Each row is followed by its class.
[  5  -4  58  29   3   9  37  -3  11   3  19  22  22  30  24  10  23 -59
  26 -29  20  -6  -8   0  -1 -31  -1  18   9   4  -2   4   5  -5   1   4
 -14] : z_703
[  0   9 -31  23 -30 -38 -27  -7  19  -4 -38 -37 -17  -5 -19 -61 -74  28
  18  31  59  14  54  -5  -7  31 -12 -38  40   4   3  -9 -16  16 -31 -23
 -27] : z_372
[ 16   8 -46  -1 -28 -24   5 -13  24 -12 -12 -50   7 -25  20   0 -11  -4
  16  -1 -25  20 -38   5 -23 -12  -9 -16 -12 -18  -7   4  -1 -31  27 -38
 -13] : z_463
[ 13   2  17   3  24   6   3  15 -17   8   9  16   9  24 -20 -33   9  36
 -22 -22  29   2  50  -7  -9  21 -14   5   1  15 -11   5 -10  36 -22  18
 -12] : z_650
[ 10   5 -20  -2 -17 -13 -14 -21   4 -10 -15 -26 -50  -8 -17  29 -26  -6
  18  43   5   1 -16  22  12  10  13 -38  14  -3   4 -26  10 -14  -9 -15
  19] : z_372
[ 10  11  -4  16 -16  -7   9 -19  23  -6  -6  -8 -17 -19  11  42 -11 -35
  20  16  -3   6 -26  12   9  -7  16 -21   9   6   1 -14  16 -22  -8 -20
   9] : z_512
[  3   2   9  10  -9  -1  11  -1   8  -1  -5   0  20  -5  18  -1   0 -18
  14 -15   6   8  -8   0  -5 -15  -5   6   0  -3  -4   5  -1 -11   2  -6
 -12] : z_962
[ -3  -3  -9 -11  15  -6   2   8 -11  -4   1 -12   6  15 -25 -36  -2  42
  -8  -2  27   7  40   3 -13  22 -18 -24  -1   3 -11   2 -14  23 -14   7
  -5] : z_578
[ 15   8 -28  -1  -8 -21   7 -25  14 -24 -10 -47 -31 -18  -6  17 -14  11
   8  20  13  20  -9  21  -9  18  -1 -51  -1  -5 -14 -22   3  -8 -14 -31
  14] : z_578
[-11   1   9   3 -16  -1  -5 -20   6  -3  -7 -10 -32  17 -15  23 -33 -21
  39  62  31  -5 -13  31  38   5  22 -37  34   7  14 -29   7 -14 -31   4
  22] : z_147
[-18  -4  14  15 -23  -6 -15 -11   6   9 -19  14 -11  -5  10   0 -35 -36
  30  42   8 -18 -15   5  34 -14  15  -2  27   1  20  -7   1 -19 -10   6
  -2] : z_962
[-31 -11 -40 -57  22  -4 -37  -5 -37 -16  -2 -35 -44  18 -69 -26 -20  79
  -7  72  22  -1  32  36  20  55  -9 -60   1   4  -5 -19 -12  23 -18  24
  31] : z_578
[ -6 -15  41  11  14  25  17  22 -12  18  21  41  42  39  -1 -23  17 -14
   6 -25   6 -15  10 -13  11 -19  -8  32   2   4  -5  15   0   6   7  33
 -10] : z_745
[ 52  33 -22  26  -7 -20   7 -32  29 -19 -19 -24 -66 -46   9  67  -8 -22
 -12   1  -3  22 -29   6   0   8  29 -30   5  12  -3 -36  28 -10 -27 -49
  25] : z_962
[ -3  12 -11  13 -13 -19 -27  -8   5   2 -32   2 -41 -23 -13  -8 -48  -6
   2  43  22  -6  18  -5  27  18  14 -13  29  13  19 -16   1   7 -34  -9
   3] : z_962
[  1  -5  16  10   0  -3  15   9   2   0   2 -14  26  44 -24 -64 -20  36
  28 -10  81  12  69   7 -18  22 -31 -27  28   9 -15   0 -19  31 -23   5
 -24] : z_372
[ -8  -1  19   3   3   3   2   7  -7   4  -4   6   9  21 -14 -32 -14  11
  15   8  46   1  38   7   7  12 -10 -10  18  11  -2  -2 -10  16 -23  12
  -6] : z_962
[ 28   7 -12  19 -33 -26  21 -29  36 -14  -9 -40  11 -32  42  33   2 -40
  23 -23 -24  25 -63   7 -23 -31  -6  -6  -9 -13  -6  -2   9 -38  19 -36
 -24] : z_650
[  2 -13 -12 -23  -6  -3   7  -7   1 -14   8 -45  32  28 -20 -32   3  37
  33   2  21  19  -2  26 -13   7 -33 -31  -7 -10 -23   0  -5 -12  14   2
  -3] : z_745
[  7   1  -4  -7  -8  -4  -2 -17   1 -12  -2 -32 -30  20 -28   8 -17  14
  30  35  35   6   6  34   4  19  -1 -48  17   1  -6 -25   3  -1 -15  -5
  15] : z_372
[ -1   0   6 -10  16   6 -18  -1 -16   2   5   0 -22  35 -48 -27 -21  40
   7  34  46 -10  42  17  23  36   0 -28  25  17   1 -19   0  29 -31  17
  21] : z_745
[ 30  15  10   5  14   7  25 -10   7  -9  13  -1 -18  -3  -2  50  24  -8
  -4 -17   4  13  -4  15  -7   6   9 -17  -8  13 -15 -15  18   2 -12 -15
  19] : z_512
[-20  -3  -6 -34  12  21 -30  -5 -33   6   2  28 -50  -5 -28  59   6 -14
  -4  57 -43 -28 -30  18  45  -3  36 -11  -4   5  17 -19  13 -13   6  26
  45] : z_512
[ 43  17 -12   5   9 -11  15  -6   7 -13  -3 -15 -27 -23  -2  25  13   6
 -28 -32   0  24  11  -6 -28   9   3 -11 -12  10 -14  -8   8   9 -12 -31
   9] : z_661
[ 13  20 -34  36 -37 -45 -20 -16  34 -12 -41 -30 -24 -50  32  -3 -49 -31
  -2  12  -4  17  -8 -24 -11  -2  11  -3   9  -5   6  -3  -2 -14  -6 -49
 -20] : z_703
[-16 -13  30   5  13  21   2  26 -23  22   9  52  21  23   9 -17  11  -9
 -21 -13  -2 -14  29 -21  11 -17   5  35   0   5   6  20 -13  11  -2  36
  -4] : z_147
[-39 -14  11 -17  10  15 -22  15 -28  17   3  32  -1  22 -24 -13 -12   5
   8  38   3 -21  19   6  34   1   5  -3   8   8   9   3  -7   4   0  41
   8] : z_512
[-14  -3 -18 -28   0   7 -13  -1 -15   2   1  -6 -13   6 -15   9  -6  -3
  10  41 -24 -18 -31  15  21  -3   7  -8   1  -6  10  -2   1 -15  17   9
  15] : z_463
[  1  -1 -21  18 -32 -31 -13 -14  20 -10 -24 -46   2   7 -16 -55 -62  21
  38  38  53  19  25  10   4  23 -16 -41  30   0  -9 -15  -9  -3 -23 -18
 -15] : z_745
[ 33   1   8   6   2  13  35  -4  15  -7  20   1  28  -5  30  46  51 -33
  -5 -56 -48  12 -58  -6 -20 -37   0  25 -31 -14 -16   9  20 -30  36 -11
   3] : z_745
[  3   6  18  18  21  -5  -8  24 -13  12  -3  16   8  37 -42 -89 -26  68
 -19 -10  83   4 114 -17  -9  50 -21  -8  28  27  -5   2 -29  66 -56  21
 -25] : z_650
[-43 -35  -2 -91  32  56 -29  15 -65  15  32  27  -4  69 -69  21  41  32
  15  65 -39 -41 -30  37  45   3   6  -1 -21 -15   8 -10   4 -12  31  89
  53] : z_745
[ -2 -11  13 -26  23  23  16  18 -19   5  25  13  28  31  -7   5  43  17
 -12 -21  -6   3   6   6  -6  -8  -8   8 -17   0 -10  14  -3   5  10  29
   9] : z_147
[ -4  16 -39  -5 -10 -36 -20 -36  14 -28 -27 -61 -81 -18 -38  11 -55  33
  14  83  42  17   9  35  21  50  15 -92  26   9   9 -44   3  -1 -41 -29
  37] : z_578
[-14 -13  30   7 -10  10   6  -4   1   8   3  21   7  19   3   9 -13 -41
  40  25   7 -21 -26  10  26 -26  14   4  21   1  11  -3   4 -18  -1  17
   2] : z_661
[-21  -6 -29 -24  -4  -8 -32   6 -15   3 -14 -14   0  -2 -24 -41 -23  45
  -4  28   2  -1  22   0   6  18 -16 -13  -1   0   4   5 -18   8  -1  18
 -10] : z_650
[ 12  -3   2  22  13 -13  22  21   7   0   3  -3  49  16  12 -62   9  34
 -20 -61  30  24  54 -24 -43   6 -31   4 -12  -2 -31  25 -21  26  -2  -8
 -36] : z_578
[-20 -12 -16 -21 -21  -4 -11 -12   3  -6  -4 -35   8  20 -24 -15 -28  10
  52  51  11  -1 -23  30  22   3  -9 -34  14 -10   2 -14   3 -24   6  10
   6] : z_745
[ 11  -6  35  21  30  14  21  36 -13  19  14  50  33  23   3 -35  21   2
 -32 -57  12   0  48 -36 -15  -5  -9  46  -6  15 -14  26  -6  30  -9  22
 -20] : z_661
[-30 -24  50   2  17  18   5  24 -25  24  13  45  21  49 -21 -47  -8  -6
  17  13  40 -22  42  -5  22  -5  -7  15  25  15  10  11 -13  19 -16  49
 -11] : z_661
[ 10   8 -40  13 -41 -33 -11 -25  26 -19 -33 -48 -20 -33  17   7 -42  -7
  19  29   5  29 -20   7  -6  -3   8 -36   8 -10  -1 -15  -5 -28 -10 -36
  -1] : z_147
[-42 -30  17 -39   8  27  -6  22 -31  20  16  34  36  32 -11  -4  15 -19
  24  21 -34 -33 -30   6  26 -32   0  28  -7 -11  11  22  -3 -20  32  52
   1] : z_661
[ 31   1  18  10  12   7  42  11  13  -3  18   5  40   2  21   4  45  -8
 -11 -77  -4  20   3 -15 -41 -23 -16  23 -22   0 -20  19   1   1  15 -11
 -15] : z_661
[  6   1   4   6   1  -9   2   2  -1   0  -5 -13   7  21 -21 -44 -19  33
   9   4  49  11  46   3  -7  25 -18 -22  13  10 -10  -4 -14  22 -29   4
 -15] : z_650
[ -8  -7   3  26 -14  -5  11  11  12  11  -8  32  31 -30  53  15   6 -63
 -11 -28 -58 -11 -46 -38  -3 -49  14  49 -15 -19   8  25  -1 -26  31   0
 -28] : z_578
[-33 -12  -4  -8 -23   4  -9  -4   1   8  -8   9  10 -11  13  19 -13 -37
  33  34 -32 -13 -41   7  25 -29   8   2  -1  -9  13   4   2 -37  24  14
  -1] : z_512
[ 46  32 -33  40 -22 -55  -9 -30  36 -18 -36 -49 -54 -45   1  -6 -55  15
 -12   7  45  36  31  -6 -20  37   3 -43  26  17  -1 -27   1  20 -50 -57
 -15] : z_650
[ 19   5  -2 -12  27   9   8  20 -15   5  13  15  21  -4   1  -3  40  31
 -44 -51 -20   8  19 -19 -28   5 -12  27 -29   4 -13  20  -6  24   9  12
 -10] : z_650
[  7  -6  44  -1  32  37  32  22 -18  13  32  44  25  40  -3  13  53  -6
 -10 -52  -1 -11   9  -5  -8 -18  -7  32 -11   7  -7  13   5  16  14  28
   2] : z_372
[  4  -3  43  14   3  12  21  -8   4   2  10  16  13  33   1  -6   2 -18
  35  -3  44  -7   9  16  11  -8   0  -8  22   9  -3  -9   0   3 -18   7
  -1] : z_962
[-17   0 -39  14 -60 -39 -13 -18  29 -12 -41 -56  20 -27  19 -29 -57 -10
  54  32   5  28 -11  15  -9  -7 -19 -35   8 -18  -8  -2 -14 -45   7 -39
 -31] : z_512
[-33  -7  23 -24  19  20 -29   8 -38  15   0  37 -46  31 -60  14 -22   1
  18  82  23 -36  23  23  64  28  25 -17  29  25  21 -28   5  23 -38  43
  34] : z_512
[-16  -4  11  23 -30 -12   2 -12  17   0 -16  -9   6  11   0 -18 -47 -26
  53  41  42   2   9  14  20  -1   1 -33  32   4  -1 -12  -6 -17 -22  -6
 -11] : z_512
[-26  -6  -8 -16  14   5 -47  13 -33  15 -12  34 -39  14 -35 -22 -32  32
 -26  56  13 -22  40  -6  41  24  21  -2  22  17  21  -5 -10  28 -29  38
  23] : z_147
[ 21  23 -29  19 -26 -32 -21 -36  28 -20 -27 -31 -64 -49  17  50 -33 -41
   0  33 -20   3 -43   3  12  -1  30 -17   9  -2  11 -25  19 -22  -5 -46
  14] : z_703
[ 25   7 -11 -28   9  12  14 -16  -1 -14  17 -22 -19  -3 -15  66  31  -8
   4   4 -34   3 -56  26   7  -3   9 -13 -16  -4  -4 -19  29 -20  14  -6
  35] : z_745
[ 25  23 -25  18 -23 -29   4 -28  31 -17 -19 -42 -36 -28  -2  29 -32  -6
  19  23  23  26   1  19  -5  19  10 -51  16   9  -6 -27  11 -10 -26 -44
   7] : z_512
[ 55  36 -37  38 -20 -34   2 -35  40 -25 -26 -42 -66 -41   3  29 -42 -15
  -6  17  21  22 -13   0  -6  21  21 -41  20  12  -5 -35  14  -3 -32 -67
  12] : z_463
[ 11  11  15  27  -6  -3  13  -6  17  -3  -2  14  -7 -14  31  31  10 -55
  -3 -23 -18  -4 -24 -18   0 -26  16  25  -2   0   6   1  10 -10   7 -19
  -3] : z_703
[-10   1 -27 -29   0  -3 -23 -14 -14  -8  -4 -29 -49  11 -41   4 -29  24
  17  74  14  -8  -6  34  29  29   9 -46  16   5   9 -26   1   1 -12   2
  30] : z_463
[-19  -5  16  -4  15  13 -18  18 -22  20   0  38  -6  21 -29 -20 -16   3
  -6  23   5 -25  21 -13  33   7   8  17  18  13  19   0   2  18 -12  35
   5] : z_745
[-23   1  27   6  -3   7  -7  -1  -6   3  -4  18  -9  19  -4   4 -19 -36
  23  37  16 -22  -3   5  30  -4  14   4  19   5  15  -7   1  -2 -12  12
   5] : z_703
[ 70  36 -31  27 -18 -33  25 -39  49 -34 -18 -55 -34 -55  28  60   5 -18
  -5 -37   1  45 -32   8 -36   1   8 -36  -8   1 -20 -25  22 -17 -12 -77
   5] : z_962
[-37  -4 -25  -7 -12 -10 -53  10 -17  15 -31  21 -27 -18 -18 -14 -53   2
  -4  74 -13 -20  16 -10  38  15  19  -7  14   4  21   0  -9  -4 -12  20
   6] : z_512
[ -4 -11   7 -14   3  11   4   0 -11   4  12   3   5  10  -6  20  17 -17
   9   6 -26  -5 -37   7  14 -18   3   7  -7  -6   5  -2  11 -18  21  20
   9] : z_745
[ 13   1   8 -36  34  28  16   4 -22  -6  28   0  -9  32 -34  32  49  33
  -7 -18  -1  -2   1  25  -7  11  -7 -10 -16   5 -10  -8  11  15  11  16
  26] : z_372
[-28  -8   1   8 -15  -5 -18  12  -3  10 -17   9  12  12  -2 -42 -41   6
  10  35  31  -1  31  -9  17   3   1  -4  22   3  11   6 -21   2 -19  19
  -9] : z_147
[ 28   9   3  -7  14  17  31  -5   5 -11  23  -7  -2   5   5  36  42  -6
  -6 -28 -16   5 -27  11 -13 -10  -1  -2 -19   1 -10  -3   9  -6  18 -16
  17] : z_463
[-72 -33   7 -66  22  42 -50  29 -77  28  10  52 -18  45 -46   3   3  12
  -8  79 -39 -45  -2  15  68 -13  25   2  -1 -10  31   5 -13 -10  16  84
  42] : z_147
[-15 -10  -3 -22 -14  10  -6 -14  -9  -4   0  -4 -15   1   4  43  -1 -27
  21  44 -23  -7 -49  24  28 -21  18 -13  -1  -9  10 -11   6 -34   9  12
  28] : z_147
[ 12  13 -25  -6   8 -19 -21  -3  -5  -8 -19 -15 -37 -21 -19 -13 -20  36
 -27  13  22  17  37  -4  -2  33   0 -22   4  12  -1 -10  -4  23 -25 -11
   7] : z_962
[  0 -11  20   4 -13   0  19  -6   6   4   8  -7  45  23  15 -22   5  -9
  35 -20  13   2 -13  11 -12 -24 -20   1   4  -7  -6  11  -9 -12  10   9
 -28] : z_650
[ 23   0  13   3  20  17  14  14  -6  10  19  33  21  -2  15  20  44 -12
 -35 -55 -41  -5 -19 -25 -11 -25   2  42 -22   0  -4  18  12   2  26  11
   1] : z_745
